Here is a tiny trained network, its code and every weight. The questions are about switching its units off for an input and a target symbol, where a switched-off unit gives its printed mean instead of its output.

import numpy as np


def w(rows, s, z=0):
    codes = np.array(rows[::2]) - 128.0
    scale = np.full(codes.shape[1], s)
    scale[-1] = z or s
    return codes * scale


def norm(h):
    return h / np.sqrt((h * h).mean(-1, keepdims=True) + 1e-5)


def f(y):
    return y / 2 * (1 + np.tanh(0.7978845608 * (y + 0.044715 * y**3)))


def softmax(a):
    e = np.exp(a - a.max(-1, keepdims=True))
    return e / e.sum(-1, keepdims=True)


def log_softmax(a):
    a = a - a.max(-1, keepdims=True)
    return a - np.log(np.exp(a).sum(-1, keepdims=True))


def net(x, mask):
    ids = ['ΔΞΨαβγεηλμπσφ'.index(c) for c in x.split()]
    T = len(ids)
    res = E[ids] + P[:T]
    u = 0
    for l in range(2):
        r = norm(res)
        for j in range(2):
            rows = slice(2 * j, 2 * j + 2)
            q, k, v = (r @ M[l][rows].T for M in (Q, K, V))
            z = softmax(np.where(np.tri(T) > 0, q @ k.T / 2**0.5, -1e9)) @ v
            o = O[l][rows]
            res = res + np.where(mask[u + j], z, o[:, -1]) @ o[:, :-1]
        u += 2
        y = f(norm(res) @ A[l][:, :-1].T + A[l][:, -1])
        res = res + np.where(mask[u : u + 12], y, B[l][:, -1]) @ B[l][:, :-1]
        u += 12
    return log_softmax(norm(res)[-1] @ U[:, :-1].T + U[:, -1])


Q, K, V, O, A, B = {}, {}, {}, {}, {}, {}
E = w([
[110,62,117,173,110,189,129,171,70,175],'Δ',
[79,164,73,213,139,61,137,88,136,183],'Ξ',
[153,112,136,48,114,133,230,64,123,168],'Ψ',
[136,146,81,113,3,116,89,131,162,149],'α',
[205,105,120,202,100,101,193,148,112,88],'β',
[148,105,58,87,157,133,71,146,227,137],'γ',
[131,171,119,236,189,176,73,62,121,161],'ε',
[242,146,100,148,89,153,129,123,64,66],'η',
[208,150,91,131,132,157,167,163,95,149],'λ',
[67,105,143,164,51,167,114,132,164,37],'μ',
[214,172,124,180,150,116,149,188,136,88],'π',
[96,123,200,127,178,90,162,170,27,125],'σ',
[147,79,159,154,229,211,161,48,166,88],'φ',
],0.0057)
P = w([
[149,159,5,167,141,128,200,181,113,73],'0',
[153,148,51,157,139,122,179,180,118,94],'1',
[146,131,79,148,141,123,176,176,127,108],'2',
[150,126,110,136,127,117,158,164,134,121],'3',
[142,110,132,147,143,112,145,146,134,132],'4',
[142,109,148,130,139,122,142,147,154,152],'5',
[125,105,170,135,138,116,126,135,161,169],'6',
[112,91,195,126,135,121,113,117,159,184],'7',
[108,97,168,124,133,127,125,132,167,165],'8',
],0.0033)
Q[0] = w([
[35,87,141,72,142,95,69,75,132,164],'0.h1',
[255,116,128,209,131,133,202,167,102,101],'0.h1',
[89,120,117,107,126,142,122,108,131,139],'0.h2',
[192,124,122,162,122,144,161,153,141,113],'0.h2',
],0.0092)
K[0] = w([
[245,181,28,162,168,116,211,190,61,56],'0.h1',
[44,65,254,85,145,112,53,72,166,247],'0.h1',
[167,150,81,162,121,146,155,181,88,97],'0.h2',
[56,81,161,132,97,156,92,72,202,205],'0.h2',
],0.0047)
V[0] = w([
[141,147,135,67,161,4,128,132,115,124],'0.h1',
[91,142,101,151,120,92,65,166,157,65],'0.h1',
[144,136,103,154,128,210,106,157,152,225],'0.h2',
[242,153,164,134,118,103,94,140,93,102],'0.h2',
],0.0029)
O[0] = w([
[177,252,153,120,104,118,106,127,170,169,2],'0.h1',
[141,116,210,176,51,117,111,98,184,77,104],'0.h1',
[177,124,150,140,172,107,30,169,131,106,249],'0.h2',
[82,165,55,188,146,184,165,208,146,71,226],'0.h2',
],0.0031,0.00078)
A[0] = w([
[86,116,214,17,144,109,128,78,178,125,38],'0.n1',
[190,102,134,117,96,89,104,66,76,101,93],'0.n2',
[104,41,171,85,210,91,58,116,148,155,4],'0.n3',
[138,173,156,125,125,138,144,130,157,117,109],'0.n4',
[219,157,223,98,96,207,112,130,77,129,42],'0.n5',
[32,56,184,145,106,188,105,96,136,206,123],'0.n6',
[106,139,111,62,19,11,104,190,88,88,146],'0.n7',
[64,115,192,123,133,149,64,120,124,67,33],'0.n8',
[173,131,132,21,42,131,189,172,138,165,126],'0.n9',
[174,182,153,115,78,134,88,87,80,137,112],'0.n10',
[42,132,202,57,82,150,144,3,191,199,52],'0.n11',
[181,193,143,147,98,113,149,89,147,98,83],'0.n12',
],0.0032,0.0021)
B[0] = w([
[145,127,139,64,75,82,172,130,150,199,12],'0.n1',
[126,63,61,153,156,142,154,159,168,122,113],'0.n2',
[102,158,130,112,110,106,131,144,221,82,31],'0.n3',
[140,104,111,122,132,105,114,132,142,131,109],'0.n4',
[118,142,1,165,112,23,151,129,110,116,118],'0.n5',
[105,48,158,106,211,61,70,161,126,150,130],'0.n6',
[129,81,178,183,157,240,131,85,204,165,205],'0.n7',
[113,153,200,108,80,113,160,93,78,77,2],'0.n8',
[196,112,119,208,174,123,127,62,133,174,233],'0.n9',
[85,95,60,161,164,104,72,134,182,104,86],'0.n10',
[143,110,140,117,199,187,152,135,100,228,69],'0.n11',
[154,86,113,173,143,78,103,181,169,147,159],'0.n12',
],0.0027,0.00088)
Q[1] = w([
[3,158,195,55,105,199,115,51,57,146],'1.h1',
[14,138,192,2,148,158,88,84,100,94],'1.h1',
[243,77,115,227,161,134,120,151,188,126],'1.h2',
[218,43,125,210,170,166,172,199,88,136],'1.h2',
],0.0075)
K[1] = w([
[194,168,32,201,108,151,229,170,70,41],'1.h1',
[216,160,5,159,114,142,183,182,113,2],'1.h1',
[70,129,220,73,148,96,56,55,216,236],'1.h2',
[19,66,251,97,159,118,64,85,121,220],'1.h2',
],0.0049)
V[1] = w([
[180,68,32,128,80,188,124,148,179,205],'1.h1',
[182,108,147,73,232,133,157,195,201,40],'1.h1',
[148,136,19,253,191,72,171,164,155,141],'1.h2',
[161,198,157,131,178,178,68,5,182,109],'1.h2',
],0.0025)
O[1] = w([
[64,71,108,80,57,207,105,102,169,229,204],'1.h1',
[115,103,96,13,163,64,135,104,215,83,164],'1.h1',
[7,157,182,106,160,104,44,19,131,196,253],'1.h2',
[190,163,112,150,160,251,213,40,142,84,111],'1.h2',
],0.0028,0.0033)
A[1] = w([
[110,121,174,154,133,182,137,122,61,130,87],'1.n1',
[118,134,114,176,147,119,141,128,58,125,178],'1.n2',
[55,132,107,179,156,86,119,67,149,132,93],'1.n3',
[70,181,79,59,181,188,60,148,149,134,103],'1.n4',
[67,165,245,80,158,81,213,148,24,89,2],'1.n5',
[101,152,106,157,183,184,148,90,149,113,112],'1.n6',
[200,103,120,69,143,142,133,144,155,81,102],'1.n7',
[123,143,186,65,178,136,201,79,132,142,104],'1.n8',
[92,127,165,116,35,187,120,113,144,162,120],'1.n9',
[46,201,129,119,172,109,133,165,176,89,32],'1.n10',
[116,122,222,127,130,131,175,156,147,193,122],'1.n11',
[71,130,206,116,64,130,71,114,135,2,40],'1.n12',
],0.0054,0.0032)
B[1] = w([
[184,108,140,99,144,106,93,135,138,100,140],'1.n1',
[118,148,189,49,122,135,133,131,139,115,253],'1.n2',
[120,155,164,139,51,125,178,94,61,138,180],'1.n3',
[217,106,204,65,51,99,147,92,141,115,171],'1.n4',
[127,254,141,103,105,159,130,216,189,63,179],'1.n5',
[138,112,194,131,150,141,85,117,119,135,188],'1.n6',
[42,158,129,129,136,91,136,105,137,153,164],'1.n7',
[124,135,56,167,204,153,163,124,92,111,158],'1.n8',
[112,117,81,160,186,155,155,151,199,87,176],'1.n9',
[198,101,55,171,138,115,80,111,75,99,123],'1.n10',
[156,190,77,131,114,135,159,157,82,72,172],'1.n11',
[247,78,114,227,65,179,214,176,110,169,110],'1.n12',
],0.0048,0.0023)
U = w([
[58,28,128,98,147,115,68,214,63,153,91],'Δ',
[20,159,129,146,67,71,161,101,85,154,36],'Ξ',
[90,105,76,110,238,136,207,86,117,109,100],'Ψ',
[84,121,92,116,97,111,88,92,254,150,197],'α',
[172,50,182,179,65,81,232,143,116,80,130],'β',
[176,112,150,11,74,109,114,106,164,138,60],'γ',
[117,176,194,178,93,117,73,56,68,185,145],'ε',
[176,118,23,143,110,107,33,82,57,48,89],'η',
[216,150,76,90,153,135,171,139,68,254,122],'λ',
[154,108,105,207,74,241,118,176,155,144,97],'μ',
[153,216,153,167,194,63,100,214,155,88,249],'π',
[84,204,124,62,90,186,132,169,91,52,126],'σ',
[154,98,215,128,200,193,90,64,98,86,141],'φ',
],0.0059,0.0016)

Each question gives the input, a string of symbols that net reads in full, and the target symbol t.
The units are the heads (2 rows each of Q, K, V and O) and the neurons (one row each of A and B). Each row of codes is followed by its name. A weight is (code - 128) times the scale printed after its matrix; where a second scale follows, it is the last column's (O, A, B and U).
mask holds one flag per unit, layer by layer, with each layer's heads first. A switched-off unit (its flag False) gives its mean, the last column of its rows in O or B, instead of its output. The means were averaged over made-up inputs and are rounded, as every weight is.
A unit's drop is (log p(t) with every unit on - log p(t) with that unit switched off) / (log p(t) with every unit on - log p(t) with every unit switched off).
The circuit of an input: a set's keep is (log p(t) with only the set's units on - log p(t) with every unit switched off) / (log p(t) with every unit on - log p(t) with every unit switched off). Starting from the 12 units with the biggest drops (on a tie, the unit counted first), units are removed one at a time, each time the one whose removal leaves the highest keep (on an exact tie, the one counted first), for as long as the keep stays at least 0.8.
units of the circuit, in order: the units of the circuit, biggest drop first
unit that matters most: the unit with the biggest drop
k most important neurons: the k neurons with the biggest drops, biggest first
k most important neurons of layer l: the k neurons of layer l with the biggest drops, biggest first
which heads matter: for each layer, one digit per head in row order, 1 if its drop is at least 0.15 and else 0, layers parted by /
drop when u is switched off: that unit's drop, to one decimal
input σ Δ λ, target Δ: which heads matter -> 10 / 01
input β π λ π, target η: unit that matters most -> 1.n10
input β μ β μ π, target β: units of the circuit, in order -> (0.h1; 0.h2)
input π π μ γ π η π π λ, target α: units of the circuit, in order -> (1.h1; 0.h1; 0.n5)
input λ ε α σ μ ε λ μ π, target β: units of the circuit, in order -> (0.h1; 1.n5)
input σ φ π σ β, target π: which heads matter -> 10 / 10
input α λ π λ σ γ Ξ π, target ε: 2 most important neurons -> (1.n5; 1.n9)
input η γ β γ ε π, target φ: units of the circuit, in order -> (1.h2; 1.n6)
input π σ η π β γ, target γ: 2 most important neurons -> (1.n4; 0.n7)
input α β η π, target μ: units of the circuit, in order -> (1.h1; 0.n7)
input Ψ λ Δ π β γ π, target α: units of the circuit, in order -> (1.h1; 1.n7)
input Ξ σ ε η φ β α η, target μ: units of the circuit, in order -> (1.h1; 0.n2)
input α α β σ π π λ, target π: which heads matter -> 00 / 10
input π β ε α λ, target μ: units of the circuit, in order -> (1.h1; 0.n7; 0.h1)
input λ π β Ξ β, target ε: which heads matter -> 00 / 01
input ε φ α, target μ: unit that matters most -> 0.n7
input μ η Ξ Δ π η, target Δ: which heads matter -> 10 / 01
input γ Δ π ε π γ α β, target μ: units of the circuit, in order -> (1.h1; 1.n9)
input Ξ η π, target ε: which heads matter -> 00 / 01
input μ ε β Ξ α η γ Ξ σ, target σ: 2 most important neurons -> (1.n5; 1.n11)
input Ξ γ Ξ λ β η, target ε: units of the circuit, in order -> (1.h2)
input Δ π β Ξ λ π β β η, target ε: units of the circuit, in order -> (1.h2; 1.h1)
input λ Δ β π Ψ Δ β, target Δ: drop when 0.h1 is switched off -> 0.3
input π η π, target η: drop when 1.n10 is switched off -> 1.4
input η μ λ, target β: drop when 0.h1 is switched off -> 0.9
input γ Ψ β Δ β λ λ π, target Δ: drop when 0.h1 is switched off -> 0.3
input φ α σ ε γ λ β η, target α: most important neuron of layer 0 -> (0.n2)
input π β β σ Δ λ α α, target μ: 2 most important neurons of layer 0 -> (0.n7; 0.n9)
